In the rows, 100 means zero.
Each row has two labels, one from each of two sets.
107 100 97 96 141 99 108 105 78 100 115 112 89 70 113 104 95 67 96 120 137 112 97 94 83 105 97 121 107 114 138 119 104 85 94 -> [54] [6]
103 96 101 90 123 98 105 96 82 108 96 100 94 90 105 97 79 71 96 107 130 117 97 109 93 95 97 104 82 105 131 104 99 93 106 -> [51] [6]
111 103 122 105 119 106 89 93 102 98 108 107 97 101 121 101 117 116 98 98 106 81 98 103 75 130 105 82 79 83 125 100 128 116 109 -> [54] [2]
107 95 102 103 117 92 116 104 86 115 79 112 101 84 120 100 86 51 88 112 152 113 102 96 84 112 116 125 94 120 137 97 89 89 104 -> [55] [6]
99 92 97 100 121 107 115 113 88 104 80 115 103 84 109 103 102 68 95 103 126 114 100 104 88 120 101 110 97 130 119 103 100 81 105 -> [55] [6]
81 89 99 102 82 85 96 109 92 98 111 111 112 90 95 99 84 96 98 95 111 108 106 89 99 127 103 109 100 134 90 103 100 72 99 -> [55] [10]
105 110 94 93 105 115 102 96 93 103 136 87 94 105 98 97 76 105 115 117 95 112 106 109 110 79 95 110 104 94 107 106 90 92 96 -> [51] [10]
101 86 105 91 89 68 103 106 85 104 110 105 122 71 87 96 89 69 87 110 151 112 116 79 98 119 116 116 92 157 116 89 103 90 102 -> [54] [10]
91 87 91 90 107 91 114 110 92 105 89 104 111 70 103 97 97 67 87 105 143 104 92 90 90 117 112 114 98 127 103 101 106 102 95 -> [55] [6]
118 67 97 66 97 74 110 107 93 115 71 102 122 66 85 96 89 45 70 104 163 103 101 82 89 91 112 108 84 133 111 85 98 118 105 -> [55] [10]
95 109 111 110 117 103 100 97 98 108 91 107 101 81 111 97 88 91 103 108 99 110 110 105 99 107 98 108 109 93 117 112 78 91 107 -> [51] [6]
91 91 92 99 85 96 93 114 85 98 145 105 106 99 98 92 81 91 98 105 118 115 97 102 105 105 98 102 105 135 97 110 104 56 93 -> [51] [13]
99 85 99 91 113 84 105 103 81 99 94 109 106 71 102 104 85 68 95 99 140 116 89 94 88 119 110 113 95 132 114 106 100 98 110 -> [55] [6]
95 105 109 108 113 89 96 99 107 93 93 107 114 86 107 96 110 92 100 97 103 88 88 85 86 115 95 105 114 93 100 103 119 115 101 -> [55] [2]
101 105 104 95 105 105 92 95 111 108 80 103 101 103 107 95 114 103 95 92 100 85 90 102 90 84 97 85 102 79 93 98 104 122 102 -> [52] [2]
126 77 104 84 123 103 101 94 94 103 106 96 92 94 105 105 89 82 97 113 126 98 101 128 93 82 99 96 83 92 144 105 105 116 106 -> [51] [6]
86 85 89 89 77 84 106 125 96 97 104 98 109 101 86 97 99 96 100 94 132 114 98 100 121 92 91 108 114 133 70 106 84 76 98 -> [51] [10]
109 99 90 92 104 116 118 105 84 101 102 96 103 90 94 96 78 66 97 119 132 119 99 108 108 77 101 111 83 107 118 101 91 80 99 -> [51] [6]
86 104 108 100 105 102 109 107 111 104 93 98 111 87 100 101 112 101 97 102 113 82 82 93 94 86 99 96 111 86 85 94 112 96 95 -> [55] [2]
96 102 108 114 129 99 107 81 116 81 92 111 95 88 111 95 123 113 113 98 71 81 97 63 94 96 107 112 139 55 105 102 117 156 100 -> [55] [2]
91 99 97 104 108 106 104 103 91 121 106 104 108 82 102 97 95 82 91 101 127 110 100 95 104 89 97 110 116 128 110 106 82 88 99 -> [55] [6]
115 86 88 90 109 91 116 105 87 111 69 115 103 78 101 107 103 47 80 99 140 116 96 98 98 114 107 123 110 136 124 107 88 90 98 -> [52] [6]
121 105 103 99 104 111 89 89 114 100 74 95 107 96 94 101 116 93 88 97 90 90 95 91 86 86 97 88 121 83 105 93 89 141 100 -> [52] [2]
111 111 99 107 92 106 110 101 103 101 18 105 99 96 97 97 106 84 87 96 127 110 117 96 95 95 102 115 106 119 138 85 88 104 94 -> [52] [10]
105 96 98 99 116 95 88 92 85 112 84 111 92 78 111 100 84 61 98 103 123 122 98 126 86 132 99 107 107 119 133 113 78 85 101 -> [51] [6]
101 86 114 94 101 89 97 100 111 99 86 109 108 86 107 94 111 105 91 94 103 74 93 79 82 128 109 94 88 94 86 88 122 122 103 -> [55] [2]
87 128 99 132 121 127 108 95 105 73 131 102 86 117 107 106 136 152 123 86 41 88 103 85 108 83 89 104 155 68 95 109 115 117 88 -> [55] [2]
90 98 98 103 98 94 94 106 96 112 100 104 96 91 98 99 87 79 100 104 111 113 96 107 96 114 92 104 115 126 111 113 82 75 94 -> [51] [6]
97 103 109 110 99 91 96 96 92 89 132 105 108 82 99 94 85 103 106 109 104 100 101 76 91 105 106 126 116 114 105 91 107 89 93 -> [54] [10]
116 82 96 90 119 90 117 106 92 100 92 104 108 66 101 100 104 52 97 108 142 126 101 87 97 80 103 115 114 124 125 98 98 114 106 -> [55] [6]
101 110 108 98 91 89 106 101 92 96 114 107 103 82 89 92 84 83 94 105 121 114 108 104 102 99 106 120 103 129 110 94 97 87 99 -> [55] [10]
